Below is a small trained network, with its code and all its weights. Each question gives an input and a class and asks what happens when units are switched off, that is, made to give their printed mean instead of their output.

import numpy as np


def w(rows, s, z=0):
    codes = np.array(rows[::2]) - 128.0
    scale = np.full(codes.shape[1], s)
    scale[-1] = z or s
    return codes * scale


def norm(h):
    return h / np.sqrt((h * h).mean(-1, keepdims=True) + 1e-5)


def f(y):
    return np.maximum(y, 0)


def log_softmax(a):
    a = a - a.max(-1, keepdims=True)
    return a - np.log(np.exp(a).sum(-1, keepdims=True))


def net(x, mask):
    res = np.array(x, float).reshape(1, 4) / 4 @ E
    u = 0
    for l in range(2):
        y = f(norm(res) @ A[l][:, :-1].T + A[l][:, -1])
        res = res + np.where(mask[u : u + 8], y, B[l][:, -1]) @ B[l][:, :-1]
        u += 8
    return log_softmax(norm(res)[-1] @ U[:, :-1].T + U[:, -1])


A, B = {}, {}
E = w([
[69,105,93,184,119,183,140,61,24,90,88,19],'x0',
[87,94,80,143,155,145,4,228,69,171,63,143],'x1',
[90,176,145,133,145,213,111,173,170,90,108,202],'x2',
[125,125,95,109,73,152,222,173,118,170,92,54],'x3',
],0.0018)
A[0] = w([
[200,70,151,149,167,56,61,118,117,140,146,166,89],'L0N0',
[131,152,116,105,159,130,78,176,141,139,133,184,106],'L0N1',
[122,138,98,142,106,171,177,182,108,151,77,94,3],'L0N2',
[185,103,126,87,111,39,147,89,130,165,177,99,179],'L0N3',
[145,149,123,77,116,122,138,252,172,182,109,165,117],'L0N4',
[93,87,126,193,120,143,128,116,88,126,101,95,47],'L0N5',
[133,152,168,139,152,130,137,83,175,68,167,156,132],'L0N6',
[156,135,183,101,92,113,165,149,214,159,165,187,131],'L0N7',
],0.0035,0.002)
B[0] = w([
[40,163,79,62,115,113,103,80,187,139,192,145,212],'L0N0',
[125,49,163,192,131,87,127,127,114,119,93,101,213],'L0N1',
[49,120,79,66,129,103,2,135,152,154,146,126,179],'L0N2',
[184,86,173,201,151,156,148,149,191,77,78,155,246],'L0N3',
[87,48,178,184,58,104,141,104,103,209,147,119,254],'L0N4',
[128,163,97,80,117,160,132,167,158,122,117,132,189],'L0N5',
[145,169,177,128,102,155,179,159,39,201,137,154,216],'L0N6',
[159,171,82,95,163,212,120,146,100,40,91,142,254],'L0N7',
],0.0035,0.0032)
A[1] = w([
[129,122,131,126,140,112,80,201,127,148,124,220,128],'L1N0',
[153,230,132,107,146,142,161,78,116,74,166,141,119],'L1N1',
[126,254,110,48,114,164,163,122,130,105,148,142,102],'L1N2',
[78,98,94,140,93,145,119,154,104,165,102,48,94],'L1N3',
[145,159,65,110,174,151,120,174,89,98,79,70,2],'L1N4',
[201,92,173,174,125,74,197,83,107,159,161,64,110],'L1N5',
[149,147,77,134,132,158,138,145,71,108,83,42,40],'L1N6',
[121,124,200,208,180,155,102,140,63,95,102,146,106],'L1N7',
],0.0038,0.0024)
B[1] = w([
[122,135,144,172,87,155,206,72,155,97,113,91,238],'L1N0',
[151,145,162,110,141,167,132,124,50,253,182,134,220],'L1N1',
[175,159,129,102,213,79,55,69,114,132,186,149,204],'L1N2',
[151,180,101,87,137,118,152,184,54,120,117,89,254],'L1N3',
[195,134,86,101,187,83,131,163,216,61,98,113,169],'L1N4',
[98,67,167,189,71,175,132,181,217,82,51,182,204],'L1N5',
[198,157,117,94,196,104,117,145,171,87,126,163,194],'L1N6',
[191,93,156,131,85,119,207,140,192,121,122,135,215],'L1N7',
],0.0046,0.0031)
U = w([
[1,122,89,117,81,90,99,161,24,202,117,62,89],'0',
[184,177,26,52,219,104,115,195,113,49,61,60,131],'1',
[148,64,209,212,62,171,200,130,212,103,74,177,229],'2',
[16,99,90,138,147,32,43,24,205,112,179,148,3],'3',
[206,209,178,76,218,171,153,64,80,161,216,180,149],'4',
],0.0066,0.0018)

Each question gives the input, the list of numbers given to net, and the class t.
The units are the neurons (one row each of A and B). Each row of codes is followed by its name. A weight is (code - 128) times the scale printed after its matrix; where a second scale follows, it is the last column's (A, B and U).
mask holds one flag per neuron, layer by layer. A switched-off neuron (its flag False) gives its mean, the last column of its row in B, instead of its output. The means were averaged over made-up inputs and are rounded, as every weight is.
A unit's drop is (log p(t) with every unit on - log p(t) with that unit switched off) / (log p(t) with every unit on - log p(t) with every unit switched off).
The circuit of an input: a set's keep is (log p(t) with only the set's units on - log p(t) with every unit switched off) / (log p(t) with every unit on - log p(t) with every unit switched off). Starting from the 12 units with the biggest drops (on a tie, the unit counted first), units are removed one at a time, each time the one whose removal leaves the highest keep (on an exact tie, the one counted first), for as long as the keep stays at least 0.8.
units of the circuit, in order: the units of the circuit, biggest drop first
most important unit: the unit with the biggest drop
top k neurons: the k neurons with the biggest drops, biggest first
top k neurons in layer l: the k neurons of layer l with the biggest drops, biggest first
drop when u is switched off: that unit's drop, to one decimal
input [2,0,6,4], class 0: most important unit	L0N7
input [-2,8,3,4], class 0: units of the circuit, in order	L0N3; L0N4
input [0,0,0,-1], class 4: top 4 neurons	L0N0; L0N4; L0N6; L0N2
input [0,4,2,8], class 0: units of the circuit, in order	L0N4; L0N2
input [-4,0,6,7], class 0: top 3 neurons in layer 0	L0N4; L0N3; L0N2
input [-7,5,-8,1], class 2: top 2 neurons in layer 0	L0N3; L0N2
input [-1,5,2,-5], class 3: top 4 neurons	L0N0; L0N3; L0N6; L0N7
input [1,6,5,2], class 0: units of the circuit, in order	L0N3; L0N7
input [0,-6,-8,-4], class 2: top 2 neurons	L1N5; L0N3
input [1,8,1,-8], class 3: top 3 neurons	L0N0; L0N3; L0N6
input [-7,7,0,6], class 0: top 2 neurons	L0N3; L0N4
input [2,-6,2,-2], class 4: top 4 neurons	L0N4; L0N1; L1N2; L1N1
input [-2,3,-1,-8], class 3: top 2 neurons in layer 0	L0N0; L0N3
input [6,8,8,-8], class 2: units of the circuit, in order	L1N7
input [5,-1,-5,2], class 1: top 2 neurons	L0N4; L0N5
input [1,2,-7,0], class 2: top 2 neurons in layer 0	L0N3; L0N7
input [7,0,0,-7], class 4: top 3 neurons in layer 0	L0N3; L0N4; L0N1
input [6,3,3,-8], class 2: top 2 neurons in layer 0	L0N7; L0N2
input [1,-6,-8,-6], class 2: top 2 neurons	L1N5; L0N3
input [2,3,-6,0], class 1: units of the circuit, in order	L0N4
input [1,5,-3,-4], class 3: top 3 neurons in layer 0	L0N0; L0N6; L0N4
input [2,4,1,1], class 1: top 2 neurons in layer 0	L0N4; L0N0
input [-3,3,-8,-3], class 3: drop when L0N0 is switched off	1.8
input [6,2,3,3], class 1: drop when L0N3 is switched off	0.0
input [6,-7,6,0], class 4: drop when L0N1 is switched off	0.1
input [6,-7,5,2], class 4: drop when L0N4 is switched off	0.4
